Here is a tiny trained network, its code and every weight. The questions are about switching its units off for an input and a class, where a switched-off unit gives its printed mean instead of its output.

import numpy as np


def w(rows, s, z=0):
    codes = np.array(rows[::2]) - 128.0
    scale = np.full(codes.shape[1], s)
    scale[-1] = z or s
    return codes * scale


def f(y):
    return y / 2 * (1 + np.tanh(0.7978845608 * (y + 0.044715 * y**3)))


def log_softmax(a):
    a = a - a.max(-1, keepdims=True)
    return a - np.log(np.exp(a).sum(-1, keepdims=True))


def net(x, mask):
    res = np.array(x, float).reshape(1, 7) / 4 @ E
    y = f(res @ A[0][:, :-1].T + A[0][:, -1])
    res = res + np.where(mask, y, B[0][:, -1]) @ B[0][:, :-1]
    return log_softmax(res[-1] @ U[:, :-1].T + U[:, -1])


A, B = {}, {}
E = w([
[126,236,126,129,127,122,128,62,114,126,139],'x0',
[128,128,128,127,128,127,128,128,128,128,127],'x1',
[127,129,128,128,128,128,128,128,128,128,127],'x2',
[247,129,38,84,115,127,129,131,113,129,125],'x3',
[128,128,128,127,128,127,128,129,128,128,129],'x4',
[129,129,128,119,168,178,41,124,127,33,100],'x5',
[128,129,127,128,128,128,128,128,127,128,127],'x6',
],0.016)
A[0] = w([
[128,47,129,127,128,131,127,184,137,129,121,254],'n0',
[130,145,126,127,127,126,130,117,125,129,131,120],'n1',
[148,129,112,111,140,147,98,128,122,96,118,112],'n2',
[108,128,146,137,142,142,110,126,132,110,119,125],'n3',
[105,127,149,148,116,104,161,130,136,162,145,175],'n4',
[102,126,150,146,120,114,148,130,134,150,139,163],'n5',
[128,253,127,129,127,123,129,39,114,127,138,185],'n6',
[169,128,91,100,137,142,108,128,118,107,117,108],'n7',
[125,134,131,129,130,129,126,124,127,125,128,124],'n8',
[97,126,156,151,119,111,151,130,137,152,143,175],'n9',
[155,127,102,116,104,109,155,130,121,157,135,135],'n10',
[105,128,148,139,147,146,106,125,133,105,117,130],'n11',
[102,129,151,143,152,151,102,125,135,101,113,132],'n12',
[107,128,145,138,144,143,109,126,132,108,119,129],'n13',
[156,127,102,116,104,110,155,130,121,157,135,136],'n14',
[152,129,108,106,143,150,96,128,120,95,115,103],'n15',
[152,128,106,119,108,113,151,129,123,153,134,132],'n16',
],0.015,0.008)
B[0] = w([
[190,25,132,122,131,147,129,136,185,134,111,208],'n0',
[122,153,128,127,127,120,126,126,121,124,134,137],'n1',
[112,131,112,167,133,146,149,95,128,155,101,164],'n2',
[122,122,146,118,146,128,105,135,136,102,137,157],'n3',
[125,127,90,157,118,145,172,105,127,171,102,180],'n4',
[123,125,106,160,129,145,152,102,130,158,101,167],'n5',
[93,254,126,135,128,102,125,116,79,119,142,251],'n6',
[122,130,92,152,108,139,181,111,123,174,107,173],'n7',
[123,135,130,131,131,127,125,124,127,124,130,130],'n8',
[122,125,104,165,131,151,153,95,131,159,96,177],'n9',
[157,126,149,90,76,101,108,159,121,100,155,173],'n10',
[121,121,153,115,157,129,96,138,141,101,139,166],'n11',
[118,120,157,115,165,130,93,136,142,98,140,174],'n12',
[122,121,150,116,152,128,100,137,139,103,138,160],'n13',
[159,127,147,91,78,106,112,156,121,102,153,173],'n14',
[109,131,104,172,132,151,157,92,128,163,96,167],'n15',
[150,127,140,97,99,107,116,153,122,105,149,165],'n16',
],0.013,0.026)
U = w([
[149,30,62,207,133,206,207,84,186,236,42,252],'0',
[54,195,47,212,130,140,200,56,74,215,76,141],'1',
[132,28,217,79,202,158,31,182,193,29,132,128],'2',
[58,180,214,114,197,98,31,127,104,19,226,32],'3',
[203,38,144,9,74,82,125,244,161,105,188,131],'4',
[149,195,133,38,72,49,122,181,71,61,253,28],'5',
],0.0047,0.0016)

Each question gives the input, the list of numbers given to net, and the class t.
The units are the neurons (one row each of A and B). Each row of codes is followed by its name. A weight is (code - 128) times the scale printed after its matrix; where a second scale follows, it is the last column's (A, B and U).
mask holds one flag per neuron, in row order. A switched-off neuron (its flag False) gives its mean, the last column of its row in B, instead of its output. The means were averaged over made-up inputs and are rounded, as every weight is.
A unit's drop is (log p(t) with every unit on - log p(t) with that unit switched off) / (log p(t) with every unit on - log p(t) with every unit switched off).
The circuit of an input: a set's keep is (log p(t) with only the set's units on - log p(t) with every unit switched off) / (log p(t) with every unit on - log p(t) with every unit switched off). Starting from the 12 units with the biggest drops (on a tie, the unit counted first), units are removed one at a time, each time the one whose removal leaves the highest keep (on an exact tie, the one counted first), for as long as the keep stays at least 0.8.
circuit, biggest first: the units of the circuit, biggest drop first
top k neurons: the k neurons with the biggest drops, biggest first
drop when u is switched off: that unit's drop, to one decimal
input [1,-5,-3,1,-7,7,2], class 1: top 4 neurons => n15, n0, n2, n7
input [2,6,-1,-3,-3,1,4], class 3: circuit, biggest first => n7, n15
input [-2,-1,-6,-8,6,8,2], class 2: circuit, biggest first => n6
input [4,-2,-2,1,4,-1,0], class 5: circuit, biggest first => n15, n9
input [7,8,-8,1,-3,8,-4], class 1: top 2 neurons => n15, n2
input [-1,2,-4,2,-2,7,2], class 0: top 2 neurons => n6, n15
input [-2,-6,0,-8,-8,0,0], class 0: top 3 neurons => n9, n4, n5
input [6,8,-3,1,7,0,-8], class 5: top 2 neurons => n9, n4
input [7,1,8,7,-5,0,-3], class 5: top 2 neurons => n10, n14
input [-4,6,7,1,2,5,-1], class 0: top 2 neurons => n15, n2
input [0,6,2,6,4,4,-2], class 0: drop when n6 is switched off => 2.7
input [-1,-8,-5,1,-8,4,-2], class 0: drop when n14 is switched off => 0.1
input [-7,-5,-5,8,-7,-1,-5], class 4: drop when n10 is switched off => 0.1
input [2,-3,-4,4,0,-8,1], class 5: top neuron => n0
